Each row is followed by its group and then its class within the group.
[ -4.9  -5.6   6.2  -1.8   2.7 -14.5   2.7   3.3   1.0   7.0  18.6   3.5
  -1.5  -4.4  12.6   8.6   2.3  -5.0  -1.9  -8.2   5.6  -2.5 -19.9  11.3
  -1.3   8.7   1.4  19.7   1.7  -1.8   6.4  -5.2   2.4   4.9  -7.2  -7.3
   0.7  -1.1  -7.8  -2.1  -6.2  18.6   9.1 -49.2   0.3  -9.5   1.6   7.4
  -6.4  -6.9]	gigus > pib
[ 16.1   4.5   2.2  -3.8   6.1  31.8  -4.6   9.0   3.8   9.7 -15.3  -3.5
   9.9 -19.0  16.5  -6.9   2.2  14.3   3.5   0.1  -0.8   5.5 -12.1 -28.0
  -6.4  -2.8  -3.5  10.4   5.7   5.9   1.7   1.3  -2.3   1.6   3.4  -2.8
 -15.8  -5.1  -5.9   7.1   1.8   1.5  -8.4  -4.7   6.4  11.3  -0.2  -8.6
 -10.7 -11.3]	vipa > Deda
[-29.6  10.6  -8.2   4.6  -7.0   9.8   6.4  -5.9  -7.9  11.7  -5.1   7.1
  -6.6   4.5  30.4 -20.7  -1.0 -15.7 -11.9 -18.6   3.6  -0.5 -13.0 -20.3
   6.9  -0.4  -4.8   4.2 -14.7  -4.0  36.6  -9.5   2.8   1.9   1.1  -6.6
  26.1  -2.0   5.6 -10.0  -5.7 -29.9  63.3  11.9  -0.8  -5.0 -25.0  13.9
 -11.1   1.5]	dos > pime
[ 17.7   4.1  12.8   6.8   6.5 -17.3  -5.1   2.5   0.2 -13.1  12.7 -12.0
   3.4 -15.5   8.8  18.7   5.4  21.1   9.8  -0.3  11.1   5.6  -0.5  12.5
 -12.2  10.1   6.0  11.3   4.7  -0.3   1.4  -4.6  -2.0   4.0  -1.5  -1.9
  14.6 -18.2 -13.3   0.7  -3.0   0.0 -13.9 -39.5   6.6   2.8  10.6  -5.6
   4.1 -43.4]	togiv > tosu
[-15.6   4.8   2.7   0.0   4.7  21.9   1.0   0.8   0.4  -7.3   4.8   3.1
  -1.4  13.4  12.5 -14.0  -0.5 -11.9  -3.2  -4.3   0.7  -4.2   5.2  -6.4
   1.0  -3.4  -2.2  -2.9  -5.4   8.2  -3.2   6.0  -5.7  -7.9  -0.4   4.3
  -6.6  -7.3  -3.4   0.8   2.2  -4.5   2.1  21.7   4.9  18.2   2.8   0.4
 -15.8   9.0]	dos > Tiv
[ 13.7   0.1   9.1  -4.0  -3.4 -11.2   1.3  -1.1  16.2  -1.7 -20.4  -3.6
   0.0 -23.8  11.6  -4.8   3.2  18.8  -5.0   0.6  -0.4  11.5 -13.3  -4.3
  -0.7   8.1   0.9   5.4  -3.1  -1.2  27.1   6.7   6.1   8.5   7.4   2.4
  17.7   5.4  11.1  -0.7   2.0 -11.2   9.0  -0.7   7.0 -15.5  -5.8  -1.9
  -2.9 -12.3]	vipa > vufi
[ 13.9  -6.5   9.5   9.2   5.5   6.0  -0.7   0.7   3.3   2.6 -13.0  -8.6
   0.3 -22.3  -9.3   8.7   3.3  27.3   9.9  10.9   2.6  14.9 -16.3  11.5
 -12.9   7.5  -2.7   5.5   6.5  -2.5 -12.8   7.2  -1.3   1.5   1.8   3.7
  -5.3  -3.1   4.7   8.9  -3.9  30.5 -25.8 -31.2   3.7 -19.0  -6.6   2.9
   4.5  -6.3]	togiv > nuf
[  5.4   6.5   3.5  -9.9  -9.7  24.3  -1.4   4.1   4.1   7.9 -21.7  -1.2
   2.0 -21.2  17.6 -15.3   6.1   5.3   0.3  -2.3   1.0  11.9 -18.8  -2.1
   4.6  11.0  -1.9   5.8  -1.4   2.5  26.4  -6.1  12.6   2.4   3.3  -1.2
  13.1  -7.9   7.2   0.0  -0.8 -15.8  15.6  -7.9  -1.0 -12.8 -35.5  -7.9
 -22.4 -16.3]	vipa > vufi
[  8.4  -7.2  -0.6   4.9   0.0 -19.7  -0.6  -4.2  -2.9 -11.5   5.0   8.8
   1.8 -23.7 -10.7   1.8  -0.6  15.2   5.6  12.3   1.9   4.2   7.5  13.7
  -2.0   8.1  -1.6  17.2  -0.4  -0.8   3.2   0.8   0.0  -3.5  -3.5 -12.8
  -4.2  -6.8   0.6  -2.6  -2.3  20.8  -7.7 -10.5  -1.5 -16.6   1.9  -3.3
   2.8  -7.2]	togiv > tosu
[  4.5  11.3   8.1  -2.4  -0.5  -4.7  -9.7  -6.5  -1.8  -0.1   2.9  -2.6
   0.9  -7.4  20.6  -5.8  -8.4   3.4   0.0  -9.7   4.2   8.6  -6.2  -6.4
  -7.0   0.5 -13.0   5.9  -9.0   5.8  13.1  -7.1  -0.8   3.4  -2.4  -5.3
  10.6 -19.8  -5.4   3.0  -1.4   3.4   9.5   2.0  -4.1   0.8   1.0  -7.8
 -21.9  -5.7]	vipa > Deda
